In the rows, 128 means zero.
Facts:
bregro(bibibal, sokom); bregro(bibrel, zifir); bregro(bibrubo, flofis); bregro(brisun, fliteles)
bregro(britro, lumok); bregro(brufos, stefidram); bregro(brula, brufos); bregro(daflum, grari)
bregro(dobas, driner); bregro(dostum, luvem); bregro(dradon, rufli); bregro(dratris, pludrok)
bregro(driner, flena); bregro(driskos, grini); bregro(druskor, bibrel); bregro(dugo, kleflel)
bregro(flaper, ziflak); bregro(fleduzam, groda); bregro(flidris, mubrer); bregro(fliteles, kestolim)
bregro(fosel, dugo); bregro(fosin, pedri); bregro(foskel, stobror); bregro(futok, stara)
bregro(gidril, kibol); bregro(gistan, gritok); bregro(gofezu, nedre); bregro(grema, rupadra)
bregro(grigrur, pudra); bregro(gritok, loku); bregro(groda, fiku); bregro(guflo, lotosar)
bregro(ketranar, mubokes); bregro(kibol, suflun); bregro(kifar, nidrol); bregro(kizo, nuner)
bregro(kladizik, luko); bregro(kleflel, skeple); bregro(kleleke, plustos); bregro(klibik, foskel)
bregro(klomo, daflum); bregro(komiflis, druskor); bregro(kostor, plibrun); bregro(lagu, futok)
bregro(lefadis, gistan); bregro(legro, fluviskun); bregro(likel, britro); bregro(loku, navo)
bregro(lomu, legro); bregro(lotosar, gonudran); bregro(lumok, dratris); bregro(luvem, skobi)
bregro(maski, dobas); bregro(mevi, stuklabran); bregro(modil, muklu); bregro(modur, noguk)
bregro(mubokes, stotruner); bregro(mubrer, zetrer); bregro(navo, komiflis); bregro(nedre, fosin)
bregro(nepluskos, kladizik); bregro(nibos, kostor); bregro(nidrol, skenir); bregro(noguk, sketevak)
bregro(notur, skitrel); bregro(nuko, flaper); bregro(nuner, gidril); bregro(nuri, vuklin)
bregro(pedri, biskofe); bregro(pliral, rasi); bregro(plisol, piril); bregro(plokla, grigrik)
bregro(pludrok, triruk); bregro(plura, pustos); bregro(plustak, kleleke); bregro(redim, skupligrok)
bregro(riziror, kloplo); bregro(roklol, kinema); bregro(rufli, zoske); bregro(rupadra, klomo)
bregro(sabi, plustak); bregro(sedo, klibik); bregro(sesur, kizo); bregro(skenir, redim)
bregro(skeple, riziror); bregro(sketevak, tuti); bregro(skitrel, penas); bregro(skunimo, nuko)
bregro(skupligrok, stador); bregro(sokom, dostum); bregro(soni, lefadis); bregro(stefle, plokla)
bregro(stobror, guflo); bregro(stotruner, druflen); bregro(stuklabran, skunimo); bregro(trafu, zomusko)
bregro(tralal, nepi); bregro(trebal, fosel); bregro(triruk, gofezu); bregro(troful, grugi)
bregro(tropo, bibrubo); bregro(tuti, grafos); bregro(vistin, grigrur); bregro(vuben, plura)
bregro(zetrer, trafu); bregro(ziflak, bibibal); bregro(zomusko, dradon); bregro(zoske, likel)
bregro(zudros, bitum); naklas(bibrel, sesur); naklas(bibrubo, nuri); naklas(biskofe, stefle)
naklas(bitum, gistan); naklas(bodom, grusos); naklas(brisun, flena); naklas(britro, vuben)
naklas(brula, britro); naklas(daflum, kloplo); naklas(dobas, zudros); naklas(dratris, stuklabran)
naklas(driner, klibik); naklas(driskos, likel); naklas(drositu, flofis); naklas(druflen, modur)
naklas(druma, stotruner); naklas(druskor, stefidram); naklas(flaper, kostor); naklas(fleduzam, kleflel)
naklas(flena, skenir); naklas(flidris, guli); naklas(foskel, nuko); naklas(futok, stador)
naklas(gidril, setal); naklas(gistan, vistin); naklas(gonudran, druvobes); naklas(grafos, soni)
naklas(grari, flaper); naklas(grema, roskor); naklas(grigrik, plustak); naklas(grigrur, rasi)
naklas(gritok, skunimo); naklas(kestolim, suflun); naklas(ketranar, luvem); naklas(kibol, notur)
naklas(kinema, loku); naklas(kizo, brisun); naklas(kladizik, tuti); naklas(klavil, ziflak)
naklas(klege, driskos); naklas(kleleke, trafu); naklas(klibik, druskor); naklas(klomo, lefadis)
naklas(lagu, troful); naklas(lefadis, grigrur); naklas(legro, tabrin); naklas(likel, groda)
naklas(loku, luko); naklas(luvem, gritok); naklas(maski, skitrel); naklas(mevi, fluviskun)
naklas(modil, bibibal); naklas(modur, fleduzam); naklas(mubokes, mubrer); naklas(mubrer, sketevak)
naklas(muklu, plibrun); naklas(navo, bitum); naklas(nepi, rupadra); naklas(nibos, stobror)
naklas(nidrol, klege); naklas(noguk, ketranar); naklas(notur, klomo); naklas(nuko, gidril)
naklas(nuri, kibol); naklas(penas, zetrer); naklas(piril, mubokes); naklas(pliral, sabi)
naklas(plokla, tifli); naklas(plubrun, pudra); naklas(pludrok, triruk); naklas(plustak, tropo)
naklas(pudra, plokla); naklas(pustos, futok); naklas(rasi, dugo); naklas(redim, kinema)
naklas(roskor, biskofe); naklas(rupadra, tralal); naklas(sabi, drositu); naklas(sesur, dratris)
naklas(setal, tiripi); naklas(skenir, brufos); naklas(sketevak, klavil); naklas(skitrel, nuner)
naklas(skobi, pliral); naklas(skupligrok, daflum); naklas(soni, zoske); naklas(stefidram, mevi)
naklas(stefle, bodom); naklas(stobror, grema); naklas(stotruner, druflen); naklas(stuklabran, grari)
naklas(suflun, redim); naklas(tabrin, brula); naklas(tifli, trebal); naklas(tiripi, gonudran)
naklas(trafu, vuklin); naklas(trebal, fosel); naklas(triruk, dostum); naklas(troful, plura)
naklas(tuti, lagu); naklas(vistin, skobi); naklas(zetrer, nepi); naklas(ziflak, fiku)
naklas(zoske, sokom); naklas(zudros, noguk)

Known rows:
pliral: [126 130 128 125 128 113 122 121 132 126 139 133 105 120 123 121 126 136
 135 124 121 134 126 116 129 120 162 118 124 125 149 115 129 142 124 136
 134 148 131 134 121 117 120 119 121 121 136 103 128 132 125 131 128 109]
nedre: [127 176  99 159  97 127 126 119 147 143 118 103 141 123 117 132 125 115
 129 141 128 120 128 127 115 112 110 122 132 114 141 161 131 120 111 128
 129 134 133 133 144 147 121 138 153 106 138 126 144 160 133 114 116  99]
druflen: [154 127 125 144 168  98  79 122  99 108 118 128 132 134 141 114 136 130
 133 131 127  97 131 124 133 135  93 121 143 151 158 129 159 155 122 136
 155 132 143 113 145 102 126 143 129 123 140 124 138 124 134 156 151 109]
driner: [151  25 166 125  96 143  95 118 137 144 151 127 132 110 109 147 127 116
 131 124 131 162 110 102 129 108 176 139 129 144 123 109  95 150 127 125
 133 124 132 135 124 119 121 158 150 125 128 109 118 140 133 155 123 137]
fosel: [129 101  86 161 154 119 114 132 149  74 137 143 126 120 105 163 119 182
 143 109 128 140 154 122 127 112 164 119 115 128 164 102 110 100 120 154
 163 154 140 151 135  97 116  87 129 120 123 113 129 125 122 165 117  93]
nibos: [137 135 139 126 139 115  98 118 145 131 133 143 108 128 129 124 130 121
 134 116 138 126 124 112 130 120 145 124 126 128 129 108 113 132 123 132
 121 138 148 124 122 120 120 138 130 135 131 118 127 129 130 134 131 124]
tropo: [133 131 135 126 136 114 108 119 140 130 136 139 108 125 127 122 129 128
 134 119 132 129 125 113 129 118 155 122 125 127 139 110 119 137 123 134
 126 141 140 129 122 118 120 131 126 130 133 112 128 129 128 133 131 117]
notur: [131 131 135 126 131 114 112 120 136 129 138 138 105 124 125 122 128 130
 134 122 128 131 125 115 130 118 159 121 126 126 142 111 122 140 123 135
 130 143 138 130 122 117 120 128 124 127 134 109 128 130 127 132 130 113]
kinema: [144 100 118 132 134 118 117 120 131 135 142 133 133 116 127 125 128 132
 135 141 124 119 129 125 127 124 123 123 124 134 139 121 125 138 121 132
 133 133 133 131 134 120 121 122 129 113 128 116 133 133 130 132 120 122]
grigrur: [135 109 125 128 127 114 129 121 124 131 147 129 116 116 124 119 126 140
 136 135 117 128 127 122 128 119 155 120 124 130 156 120 133 148 122 135
 139 143 124 135 127 116 121 117 121 112 135 102 131 131 125 129 123 107]
sesur: [132 173 117 122 133 128 132 115 125 114 129 162 105 125  91 126 129 117
 119 140 122 103 130  93 152 137 198 116 111 117  96 113 140  98 119 145
 119 142 139 121 122 167 118 125 121 129 128 137 141 118 128 151 152 151]
fosin: [128 169 100 158  98 126 127 119 146 144 120 104 142 122 117 131 125 116
 130 142 127 120 128 128 115 112 110 122 132 115 142 159 130 120 111 128
 129 134 133 133 144 146 121 137 151 106 137 126 143 159 133 117 115 102]
flena: [156   4 156 128  94 143 106 119 128 146 157 120 144 104 108 145 127 123
 132 136 123 159 113 110 128 108 172 138 128 148 132 116 102 155 127 126
 139 122 123 139 129 119 122 149 149 113 128 106 120 141 132 155 116 135]
ziflak: [156 174  78 122 168 109 124 125 113 118 141 125 112  91 116 158 131  87
 141 153 110 162 104 142 126 149 137 109 140 123 120 129 130 130 107 121
 145 141 173 132 115 116 117 116 117 132 123 112 125 135 120 126 139 100]
kestolim: [152 102 126 133 141 119 102 119 138 139 138 140 135 121 130 127 130 122
 134 134 134 115 127 123 128 123 116 127 125 137 130 117 115 132 119 130
 125 126 143 126 134 121 121 134 135 121 126 125 132 130 132 135 121 131]
roskor: [135 121 122 130 132 116 114 121 134 128 138 135 120 119 126 126 127 131
 134 132 126 125 126 121 128 124 136 121 124 129 138 117 124 134 122 133
 132 139 136 129 128 121 120 123 127 120 131 113 130 133 128 131 125 118]
piril: [148 104 122 133 141 119 103 119 139 136 137 141 134 120 130 128 128 122
 134 136 133 115 127 123 128 125 110 126 124 137 126 118 115 129 120 130
 125 127 143 125 134 123 121 133 134 120 125 126 132 131 133 135 121 132]
plisol: [129 122 132 127 136 114 112 122 139 132 139 138 100 125 126 121 127 125
 135 118 133 131 123 116 133 120 153 120 124 119 146 117 120 131 122 133
 133 147 138 131 123 122 120 132 127 126 135 115 127 134 127 137 132 120]
stara: [146  86 124 133 138 117 116 122 132 142 146 132 126 118 129 122 129 126
 136 135 130 119 126 127 130 122 127 123 124 129 147 126 120 135 119 130
 137 135 132 131 135 123 121 131 132 112 129 121 131 134 130 137 122 127]
drositu: [129 115 117 129 124 114 134 122 123 125 145 127 117 114 122 122 125 143
 135 138 113 131 129 123 127 122 153 117 123 127 156 123 136 145 123 136
 142 146 123 137 127 117 120 110 120 109 135 100 131 134 124 126 122 106]

Rows:
No name comes twice in this set of rows, the named rows included.
[143  45 171 122  97 140  93 118 141 141 147 130 116 115 109 144 127 116
 131 114 134 167 109  97 130 105 191 137 130 140 124 104  94 148 129 126
 129 131 135 134 117 118 121 160 147 133 131 106 116 140 131 156 127 133] -> maski
[159 173  82 123 173 110 114 124 119 120 139 129 115  94 117 159 131  83
 141 150 117 158 104 141 127 150 128 112 141 126 112 127 125 125 107 120
 141 136 179 129 117 118 118 123 121 137 121 119 126 134 122 129 139 107] -> sokom
[164 149  76 126 168 112 122 124 114 124 144 125 128  91 118 156 130  90
 140 159 113 150 109 146 125 148 118 113 138 130 119 133 128 129 107 121
 144 133 169 131 124 118 118 117 123 126 120 119 128 135 123 129 132 108] -> skobi
[136 158  91 159  96 127 133 118 137 142 124 102 159 115 116 132 124 125
 130 157 117 115 132 132 112 114 100 123 131 127 141 159 138 129 112 130
 130 126 126 135 148 141 121 126 148  97 134 121 146 157 133 113 108  98] -> biskofe
[139  93 113 131 126 115 135 122 119 132 149 125 130 111 123 122 126 144
 136 147 111 124 130 128 127 122 142 119 123 134 158 127 137 147 121 135
 144 140 120 138 133 118 121 110 121 102 133 104 133 133 126 128 117 109] -> rasi
[134 137 134 127 139 116  98 119 146 129 132 144 109 128 128 126 129 121
 134 118 138 127 125 112 130 121 141 123 125 127 127 108 114 128 123 132
 122 138 148 125 122 120 120 136 130 134 131 119 127 131 130 132 132 125] -> modil
[129 130 132 125 127 113 122 120 130 129 141 134 105 121 123 120 127 137
 135 125 122 133 126 116 129 117 166 119 125 126 152 114 129 145 123 136
 134 146 131 133 121 115 120 122 120 122 136 103 128 131 125 131 128 107] -> stefle
[147  97 122 132 134 117 117 120 129 137 144 134 133 117 128 124 128 132
 135 140 124 118 128 126 127 122 129 124 125 136 142 121 124 141 121 132
 133 131 132 131 134 118 121 125 128 112 129 115 133 131 130 132 119 122] -> stefidram
[141 155 112 125 137 130 130 114 123 117 131 164 119 123  91 129 130 115
 119 148 123  94 131  97 152 139 184 118 109 122  89 117 139  94 118 144
 118 135 140 120 128 172 118 125 125 125 124 145 143 117 131 154 149 160] -> kizo
[144  86  81 165 163 122 101 131 154  80 135 148 144 120 109 169 120 175
 143 115 136 128 155 127 126 114 137 124 115 135 150 104 102  92 119 151
 159 143 148 146 143 100 117  94 137 120 117 127 131 124 126 167 113 107] -> kloplo
[153 173  82 122 165 108 127 125 112 117 143 122 109  92 115 155 129  93
 141 151 108 162 106 141 126 147 145 109 139 122 126 130 134 133 108 124
 148 143 167 134 115 115 118 113 116 130 125 108 126 135 119 127 138  97] -> skunimo
[159 173  83 123 172 111 110 123 122 122 136 131 116  96 119 159 131  81
 140 148 121 156 105 140 127 149 124 113 141 126 108 125 121 122 107 120
 137 135 181 126 118 120 118 125 123 139 120 123 125 134 123 129 139 111] -> dostum
[128 132 130 126 131 114 117 120 135 126 138 135 106 122 124 122 126 134
 135 123 125 133 126 115 129 120 157 119 125 125 144 113 126 139 124 135
 132 146 135 131 121 117 120 123 122 124 135 106 128 132 126 130 129 111] -> tralal
[156 166  83 124 168 110 119 124 117 120 140 127 115  95 117 155 130  90
 140 149 114 157 107 141 126 147 131 112 138 126 118 128 128 128 108 122
 143 138 172 130 118 117 118 118 120 133 123 116 125 134 122 128 137 104] -> luvem

Now the same things, written a new way:
Known rows:
brula: [128 127 136 132 130 127 134 134 130 128 123 144 130 126 128 124 123 127
 123 133 122 130 130 125 129 129]
stotruner: [128 138 113 121 135 144 124 157 126 110 134 153 129 100 136 122 104 106
 128 120 112 124 117 139 116 117]
stuklabran: [151 136 142 118 180 153 167 112 150 172 127 129 111 124 103 121  89 121
 133 115 122 127 125 124 149 144]
stobror: [162 168  61  81  97 143 135 211 121  61 138 162 125  99 106 177 102 127
  69 144  93 109 111 139 150 169]
likel: [ 77  69 142 139 137 141 160 146 171 128  96  98 141 134 148 133 137 195
 115 124 150 147 171 148 137 154]
flidris: [130 135  96 112 138 164 114 180 119  95 140 172 135  83 139 104  97  95
 135 111 109 114 101 133 117 118]
skobi: [118 140 121 114 113 119 107 121 120 121 142  93 138 138 130 134 145 127
 135  99 138 128 125 134 127 118]
grigrik: [128 147  69  99 135 162  97 157 120  99 159 108 130  88 140 137 109  94
 147  95 119 117 107 153 107 109]
futok: [128 127 134 130 130 126 132 132 130 129 123 141 128 126 129 124 124 128
 125 132 123 129 129 126 128 129]
biskofe: [133 122 112 119 125 123 109  93 120 136 136  95 126 137 119 137 147 126
 138 123 133 117 123 129 131 125]
kleleke: [127 144  96 114 138 158 116 174 126  97 140 160 131  82 141 121  91  91
 131 110 104 121 111 145 109 114]
pludrok: [101  88 101 138 127 177 102 115 146  90 127 159 142  66 143 141  93  82
 118  85  62  98 135 180 116 142]
trafu: [134  87 115 114 143 144 127 164 100 119 110 172 140 128 122  43 142 148
 144 147 160 105  90  78 151 127]
roklol: [125 129 129 134 126 132 133 129 128 127 125 134 128 128 130 122 124 126
 124 132 129 129 128 128 128 132]
tralal: [130 110 172 146 123  91 149  90 133 159 106 118 124 171 114 128 157 164
 118 156 143 137 148 108 147 140]
guli: [131 116 147 130 121  91 132  73 126 162 119  75 121 175 113 142 170 165
 131 147 159 135 142 116 144 132]
nepluskos: [126 128 134 137 126 132 135 133 129 126 123 141 128 129 130 121 122 126
 121 133 125 130 128 127 128 133]
zifir: [128 133 105 126 124 133 115 117 127 135 147  89 125 132 127 144 141 124
 139 121 150 124 124 129 121 128]
grugi: [126 132 104 119 126 131 116 112 122 129 139  89 124 134 128 138 138 127
 138 121 143 127 122 137 124 123]
vuben: [129 111 175 147 122  91 150  93 133 159 103 127 124 170 116 125 153 162
 116 158 142 138 148 107 147 140]

Rows:
No name comes twice in this set of rows, the named rows included.
[ 75  68 147 146 133 139 157 129 177 128  96  96 140 132 148 149 133 185
 109 121 135 146 179 159 135 157] -> britro
[127 131 126 135 132 133 127 154 135 121 135 154 130 109 135 127 115 108
 124 127 124 123 127 126 118 125] -> soni
[128 128 138 132 131 123 136 136 128 128 118 150 127 126 128 121 120 126
 121 139 121 131 129 126 128 125] -> plustak
[125 131 126 156 135 129 124 184 155 133 159 168 127  96 141 143 116  77
 120 135 150 112 130 108 101 126] -> gistan
[123 147  96 101 124 157 112 124 112 110 155 108 136  95 126 148 123 114
 155 121 131 131 114 145 111 112] -> suflun
[127 135 119 124 132 145 126 154 128 112 133 152 131 104 135 121 107 111
 127 119 112 124 122 132 120 124] -> brisun
[126 138 109 120 135 151 121 160 127 107 139 148 132  97 137 123 104 105
 131 114 111 122 116 138 116 122] -> zudros
[131  79 138 159 112 137 103  41 118 125 111 171 133 117 112 117 130  89
 115 124  73  86 124 138 142 152] -> gofezu
[127 140 105 118 134 155 119 163 127 105 140 150 132  94 138 124 103 101
 131 109 110 120 117 139 115 122] -> nuri
[100 155 248 136  96  75 147 110 136 154 118 128 163 195 112 101 151 144
 112  50 139 148 144 105 168 144] -> bibibal
[151 161 138  97 196 183 165 135 158 166 148 133 117 100 103 110  56  88
 144  57 107 122 112 137 150 144] -> nuko
[117 156 222 123 131 107 159 106 146 169 127 123 147 174 103 104 123 131
 121  51 132 141 137 112 171 148] -> ziflak
[127 144 101 116 139 159 120 177 126  97 139 169 131  81 141 118  89  92
 128 112 101 123 111 144 110 115] -> dobas
[125 136 122 126 146 136 127 156 122 126 108 135 136 100 144 127 111  95
 105 131 112 137 113 128 120 104] -> grema

Now the same things, written a new way:
Known rows:
zoske: [124 135 133 128 132 139 129 128 116 114  93 155 108 108 124]
sabi: [154 137 124  89 125 102 170 112 114 125  96 103 118 165 167]
suflun: [ 85 112 134 161 117 161  78 127 150 108 157 160 123 108 122]
skobi: [ 90 114 161 137  97 157  93 140 182 107 171 117 164  78 143]
rasi: [ 35  69 175 108  15 214 144 101 132 115 156 244  86  96 167]
plura: [101 133 144 105  82 117 139 115 114 134  92 159 127 131 130]
skeple: [145 128 135 133 147 108 123 131 136 131 137 115 135 141 123]
druskor: [121 126 118 119 122 114 135 131 109 150 130 159 144 113 126]
roklol: [185 135 157 130 128 107 151 101  77 165 125 115 114 138 117]
guli: [131 125 124 142 120 138 120 127 104 117 139 129 113 115 107]
klavil: [104 126 151 121 116 149 143 129 156  94  78 112 131 134 152]
gofezu: [154 109 152 148 121 131 138 105  98 133 158 145 125 131 121]
triruk: [121 132 135 148 125 134 126 117 126 128 128 136 102 130  96]
pludrok: [158 130 133 170 129 138 132 129 109 133 156 144 123 133 109]
druma: [142 144 113 137 135 126 135 122 154 140 139 122 125 141 112]
grafos: [134 127  95 169 130 126 110 116 132 107 168 189 142 140 113]
legro: [161 142 151 171  91 130  73  95 151 126  96 132  71  76  74]
tabrin: [115 143 113 135 136 139 123 133 127 126 112 115 116 122 111]
nibos: [143 167 101 128 152 161 182 158 152 107 135  82 135 170 149]
vuklin: [151  94 127 159 194 133  72 126 193  52 173 106 150  96 153]

Rows:
No name comes twice in this set of rows, the named rows included.
[125 153  75  67 129  83 154 183 118 193 103  52 168 126 115] -> grema

